Below are the code and all the weights of a small trained network. Each question names an input and a target symbol and asks about switching units off, where a switched-off unit gives its printed mean instead of its output.

import numpy as np


def w(rows, s, z=0):
    codes = np.array(rows[::2]) - 128.0
    scale = np.full(codes.shape[1], s)
    scale[-1] = z or s
    return codes * scale


def norm(h):
    return h / np.sqrt((h * h).mean(-1, keepdims=True) + 1e-5)


def f(y):
    return np.maximum(y, 0)


def softmax(a):
    e = np.exp(a - a.max(-1, keepdims=True))
    return e / e.sum(-1, keepdims=True)


def log_softmax(a):
    a = a - a.max(-1, keepdims=True)
    return a - np.log(np.exp(a).sum(-1, keepdims=True))


def net(x, mask):
    ids = ['γδεζηθλμπ'.index(c) for c in x.split()]
    T = len(ids)
    res = E[ids] + P[:T]
    q, k, v = (norm(res) @ M[0].T for M in (Q, K, V))
    z = softmax(np.where(np.tri(T) > 0, q @ k.T / 2**0.5, -1e9)) @ v
    res = res + np.where(mask[0], z, O[0][:, -1]) @ O[0][:, :-1]
    y = f(norm(res) @ A[0][:, :-1].T + A[0][:, -1])
    res = res + np.where(mask[1:17], y, B[0][:, -1]) @ B[0][:, :-1]
    return log_softmax(norm(res)[-1] @ U[:, :-1].T + U[:, -1])


Q, K, V, O, A, B = {}, {}, {}, {}, {}, {}
E = w([
[181,128,196,147,130],'γ',
[183,253,163,110,139],'δ',
[162,208,11,77,112],'ε',
[203,96,86,118,144],'ζ',
[105,164,92,217,138],'η',
[125,165,109,217,121],'θ',
[107,85,153,111,53],'λ',
[163,127,194,142,143],'μ',
[195,91,93,103,162],'π',
],0.019)
P = w([
[1,96,190,254,136],'0',
[208,148,37,183,14],'1',
[190,167,56,144,36],'2',
[192,146,60,116,52],'3',
[184,139,71,90,70],'4',
[162,132,79,67,82],'5',
[168,106,98,37,122],'6',
[187,94,78,68,107],'7',
],0.0081)
Q[0] = w([
[172,250,222,234,238],'h1',
[245,105,114,236,139],'h1',
],0.018)
K[0] = w([
[135,180,132,2,88],'h1',
[135,91,150,80,163],'h1',
],0.029)
V[0] = w([
[187,65,117,194,8],'h1',
[45,117,103,59,60],'h1',
],0.012)
O[0] = w([
[198,29,215,175,52,255],'h1',
[198,132,67,39,1,79],'h1',
],0.0064,0.01)
A[0] = w([
[133,254,169,126,128,35],'n1',
[21,71,174,113,74,144],'n2',
[122,103,143,163,194,32],'n3',
[45,194,105,186,158,1],'n4',
[171,108,205,97,62,144],'n5',
[148,207,164,104,103,138],'n6',
[54,15,125,117,38,183],'n7',
[155,153,158,88,75,109],'n8',
[168,75,139,139,90,84],'n9',
[133,196,64,75,84,8],'n10',
[123,169,169,110,94,122],'n11',
[154,147,220,141,121,148],'n12',
[94,150,70,163,178,153],'n13',
[131,88,71,109,154,178],'n14',
[79,85,96,167,80,96],'n15',
[126,86,146,166,161,67],'n16',
],0.016,0.0055)
B[0] = w([
[51,96,23,132,253,146],'n1',
[160,83,32,128,11,192],'n2',
[17,130,150,137,94,150],'n3',
[121,195,116,12,237,143],'n4',
[154,67,178,224,62,246],'n5',
[173,150,77,167,176,149],'n6',
[42,43,122,3,210,246],'n7',
[75,136,43,105,111,169],'n8',
[55,179,150,54,170,221],'n9',
[188,139,184,200,18,150],'n10',
[105,116,75,112,161,145],'n11',
[162,158,69,82,160,199],'n12',
[144,68,129,175,43,150],'n13',
[185,131,67,141,110,154],'n14',
[230,74,173,189,118,170],'n15',
[153,179,189,144,126,165],'n16',
],0.019,0.014)
U = w([
[51,119,171,223,95,148],'γ',
[155,156,23,93,188,145],'δ',
[173,137,35,165,11,63],'ε',
[174,121,199,67,137,53],'ζ',
[69,104,210,139,185,38],'η',
[167,71,181,131,196,68],'θ',
[87,40,79,68,67,156],'λ',
[109,207,169,68,119,252],'μ',
[246,148,160,99,134,105],'π',
],0.011,0.0039)

Each question gives the input, a string of symbols that net reads in full, and the target symbol t.
The units are the heads (2 rows each of Q, K, V and O) and the neurons (one row each of A and B). Each row of codes is followed by its name. A weight is (code - 128) times the scale printed after its matrix; where a second scale follows, it is the last column's (O, A, B and U).
mask holds one flag per unit, heads first, then neurons. A switched-off unit (its flag False) gives its mean, the last column of its rows in O or B, instead of its output. The means were averaged over made-up inputs and are rounded, as every weight is.
A unit's drop is (log p(t) with every unit on - log p(t) with that unit switched off) / (log p(t) with every unit on - log p(t) with every unit switched off).
The circuit of an input: a set's keep is (log p(t) with only the set's units on - log p(t) with every unit switched off) / (log p(t) with every unit on - log p(t) with every unit switched off). Starting from the 12 units with the biggest drops (on a tie, the unit counted first), units are removed one at a time, each time the one whose removal leaves the highest keep (on an exact tie, the one counted first), for as long as the keep stays at least 0.8.
circuit, biggest first: the units of the circuit, biggest drop first
unit that matters most: the unit with the biggest drop
k most important neurons: the k neurons with the biggest drops, biggest first
drop when u is switched off: that unit's drop, to one decimal
input δ γ μ γ θ, target γ: circuit, biggest first => [n7 h1]
input ζ μ π γ π, target η: circuit, biggest first => [h1 n2 n3]
input γ ε π λ γ ε π γ, target π: unit that matters most => n7
input ζ π λ δ λ ε λ ζ, target η: 3 most important neurons => [n2 n3 n15]
input λ θ λ ε δ λ ε μ, target ε: 4 most important neurons => [n7 n5 n8 n6]
input η λ λ δ ζ μ δ μ, target δ: circuit, biggest first => [h1 n5]
input δ π γ μ δ θ, target δ: circuit, biggest first => [h1 n4]
input ζ δ η, target δ: circuit, biggest first => [n4 h1]
input ε ζ μ π θ λ γ θ, target γ: circuit, biggest first => [n7 n2]
input λ ε ε λ π γ π η, target π: 2 most important neurons => [n7 n4]
input λ λ λ λ ζ π θ, target π: 3 most important neurons => [n7 n9 n2]
input η ζ μ μ π ζ, target δ: 2 most important neurons => [n5 n2]
input π δ ζ, target γ: 2 most important neurons => [n7 n12]
input γ λ γ θ ζ, target μ: unit that matters most => h1
input π λ γ γ ζ θ λ ζ, target γ: 4 most important neurons => [n12 n3 n7 n2]
input θ λ π π λ π μ, target π: 3 most important neurons => [n7 n12 n2]
input θ λ ζ, target π: 3 most important neurons => [n7 n2 n8]
input μ π λ ε δ π ζ, target ε: 3 most important neurons => [n14 n7 n9]
input θ ε γ, target ε: 4 most important neurons => [n7 n5 n8 n12]
input μ λ γ ζ γ θ γ ζ, target ε: unit that matters most => n14
input γ η π, target μ: drop when n5 is switched off => 0.7
